Below is a small trained network, with its code and all its weights. Each question gives an input and a target symbol and asks what happens when units are switched off, that is, made to give their printed mean instead of their output.

import numpy as np


def w(rows, s, z=0):
    codes = np.array(rows[::2]) - 128.0
    scale = np.full(codes.shape[1], s)
    scale[-1] = z or s
    return codes * scale


def norm(h):
    return h / np.sqrt((h * h).mean(-1, keepdims=True) + 1e-5)


def f(y):
    return np.maximum(y, 0)


def softmax(a):
    e = np.exp(a - a.max(-1, keepdims=True))
    return e / e.sum(-1, keepdims=True)


def log_softmax(a):
    a = a - a.max(-1, keepdims=True)
    return a - np.log(np.exp(a).sum(-1, keepdims=True))


def net(x, mask):
    ids = ['αβδζηλμξπσω'.index(c) for c in x.split()]
    T = len(ids)
    res = E[ids] + P[:T]
    r = norm(res)
    for j in range(2):
        rows = slice(3 * j, 3 * j + 3)
        q, k, v = (r @ M[0][rows].T for M in (Q, K, V))
        z = softmax(np.where(np.tri(T) > 0, q @ k.T / 3**0.5, -1e9)) @ v
        o = O[0][rows]
        res = res + np.where(mask[j], z, o[:, -1]) @ o[:, :-1]
    y = f(norm(res) @ A[0][:, :-1].T + A[0][:, -1])
    res = res + np.where(mask[2:14], y, B[0][:, -1]) @ B[0][:, :-1]
    return log_softmax(norm(res)[-1] @ U[:, :-1].T + U[:, -1])


Q, K, V, O, A, B = {}, {}, {}, {}, {}, {}
E = w([
[161,33,128,97],'α',
[170,62,224,53],'β',
[124,101,239,18],'δ',
[183,112,205,60],'ζ',
[229,185,145,43],'η',
[217,235,112,67],'λ',
[251,160,66,63],'μ',
[194,215,191,56],'ξ',
[74,101,228,56],'π',
[136,146,190,118],'σ',
[157,225,212,89],'ω',
],0.003)
P = w([
[124,122,124,147],'0',
[167,132,88,158],'1',
[61,158,105,44],'2',
[159,161,135,104],'3',
[162,128,84,149],'4',
[24,144,145,76],'5',
[156,157,139,100],'6',
[160,127,84,148],'7',
[15,146,143,111],'8',
[152,154,142,96],'9',
[161,127,83,147],'10',
[7,140,155,112],'11',
[145,152,141,96],'12',
[160,127,83,147],'13',
],0.012)
Q[0] = w([
[168,171,183,27],'head 0',
[104,135,188,100],'head 0',
[160,113,101,142],'head 0',
[188,176,246,72],'head 1',
[101,159,182,123],'head 1',
[177,119,103,107],'head 1',
],0.012)
K[0] = w([
[119,67,181,146],'head 0',
[94,113,148,139],'head 0',
[168,132,116,142],'head 0',
[123,127,253,161],'head 1',
[97,150,146,133],'head 1',
[167,141,129,145],'head 1',
],0.016)
V[0] = w([
[194,155,221,74],'head 0',
[155,163,46,131],'head 0',
[84,188,144,32],'head 0',
[157,88,94,223],'head 1',
[108,127,176,45],'head 1',
[111,143,95,1],'head 1',
],0.0047)
O[0] = w([
[9,155,253,114,249],'head 0',
[83,83,148,174,93],'head 0',
[28,196,120,226,115],'head 0',
[62,175,133,95,105],'head 1',
[191,100,201,169,155],'head 1',
[254,119,129,130,133],'head 1',
],0.0036,0.0015)
A[0] = w([
[45,135,151,108,153],'neuron 0',
[167,132,162,86,128],'neuron 1',
[25,161,112,30,9],'neuron 2',
[179,163,120,96,159],'neuron 3',
[131,254,234,111,217],'neuron 4',
[122,160,180,13,83],'neuron 5',
[174,176,74,112,52],'neuron 6',
[187,87,156,150,85],'neuron 7',
[118,174,89,94,2],'neuron 8',
[98,53,187,64,241],'neuron 9',
[118,98,111,241,154],'neuron 10',
[52,59,107,168,35],'neuron 11',
],0.0066,0.0028)
B[0] = w([
[131,113,140,78,184],'neuron 0',
[111,70,131,138,170],'neuron 1',
[44,127,105,1,190],'neuron 2',
[79,123,166,126,189],'neuron 3',
[161,70,88,174,254],'neuron 4',
[66,167,110,165,210],'neuron 5',
[104,132,200,158,165],'neuron 6',
[118,126,99,68,142],'neuron 7',
[168,103,126,87,136],'neuron 8',
[174,226,155,128,204],'neuron 9',
[67,117,135,128,136],'neuron 10',
[150,116,97,179,135],'neuron 11',
],0.0063,0.0068)
U = w([
[155,66,82,150,253],'α',
[221,94,133,53,109],'β',
[87,185,180,109,87],'δ',
[131,11,187,123,122],'ζ',
[162,145,169,153,111],'η',
[163,227,127,170,128],'λ',
[194,146,82,157,196],'μ',
[145,115,164,173,115],'ξ',
[85,161,95,57,116],'π',
[25,125,144,199,105],'σ',
[125,121,137,206,131],'ω',
],0.012,0.0048)

Each question gives the input, a string of symbols that net reads in full, and the target symbol t.
The units are the heads (3 rows each of Q, K, V and O) and the neurons (one row each of A and B). Each row of codes is followed by its name. A weight is (code - 128) times the scale printed after its matrix; where a second scale follows, it is the last column's (O, A, B and U).
mask holds one flag per unit, heads first, then neurons. A switched-off unit (its flag False) gives its mean, the last column of its rows in O or B, instead of its output. The means were averaged over made-up inputs and are rounded, as every weight is.
A unit's drop is (log p(t) with every unit on - log p(t) with that unit switched off) / (log p(t) with every unit on - log p(t) with every unit switched off).
The circuit of an input: a set's keep is (log p(t) with only the set's units on - log p(t) with every unit switched off) / (log p(t) with every unit on - log p(t) with every unit switched off). Starting from the 12 units with the biggest drops (on a tie, the unit counted first), units are removed one at a time, each time the one whose removal leaves the highest keep (on an exact tie, the one counted first), for as long as the keep stays at least 0.8.
units of the circuit, in order: the units of the circuit, biggest drop first
most important unit: the unit with the biggest drop
top k neurons: the k neurons with the biggest drops, biggest first
which heads matter: for each layer, one digit per head in row order, 1 if its drop is at least 0.15 and else 0, layers parted by /
drop of u: that unit's drop, to one decimal
input σ α α ω ζ δ λ σ, target σ: units of the circuit, in order => [neuron 9; neuron 4; neuron 2; head 1]
input α σ σ π, target β: most important unit => head 0
input ω μ δ π η ω π α ζ ζ, target σ: units of the circuit, in order => [neuron 5; head 0; neuron 4]
input α σ μ ζ π, target π: which heads matter => 01
input ω μ η δ η σ β σ λ η λ π λ, target σ: top 2 neurons => [neuron 9; neuron 4]
input σ λ π σ σ ζ λ, target π: units of the circuit, in order => [head 1; neuron 4]
input α σ ω σ ω π η ω α η α ξ π, target β: top 3 neurons => [neuron 7; neuron 6; neuron 1]
input ω μ ζ μ, target σ: top 3 neurons => [neuron 5; neuron 9; neuron 3]
input σ λ σ λ, target π: units of the circuit, in order => [head 1; neuron 9]
input ζ μ η α λ ζ η μ ζ μ, target δ: units of the circuit, in order => [neuron 5; head 1; neuron 3]
input ω η η σ β η η, target σ: top 2 neurons => [neuron 5; neuron 4]
input μ σ ζ ω ζ, target ζ: which heads matter => 11
input ω σ ω σ β π ζ σ ζ η, target σ: which heads matter => 11
input μ σ μ α δ, target δ: units of the circuit, in order => [neuron 4]
input ζ ζ β λ β ζ δ ζ ζ α σ ζ μ, target δ: which heads matter => 10
input ζ μ ζ η ζ σ ξ σ β ξ ζ, target ζ: top 4 neurons => [neuron 9; neuron 5; neuron 2; neuron 4]
input σ σ ξ λ σ π μ π ω μ, target π: drop of head 1 => 2.6
input σ ω β ζ β μ ω, target π: drop of head 1 => 3.3
input α ζ β σ, target β: drop of head 0 => 1.2
input δ μ σ μ ζ ξ ζ π, target π: most important unit => neuron 4
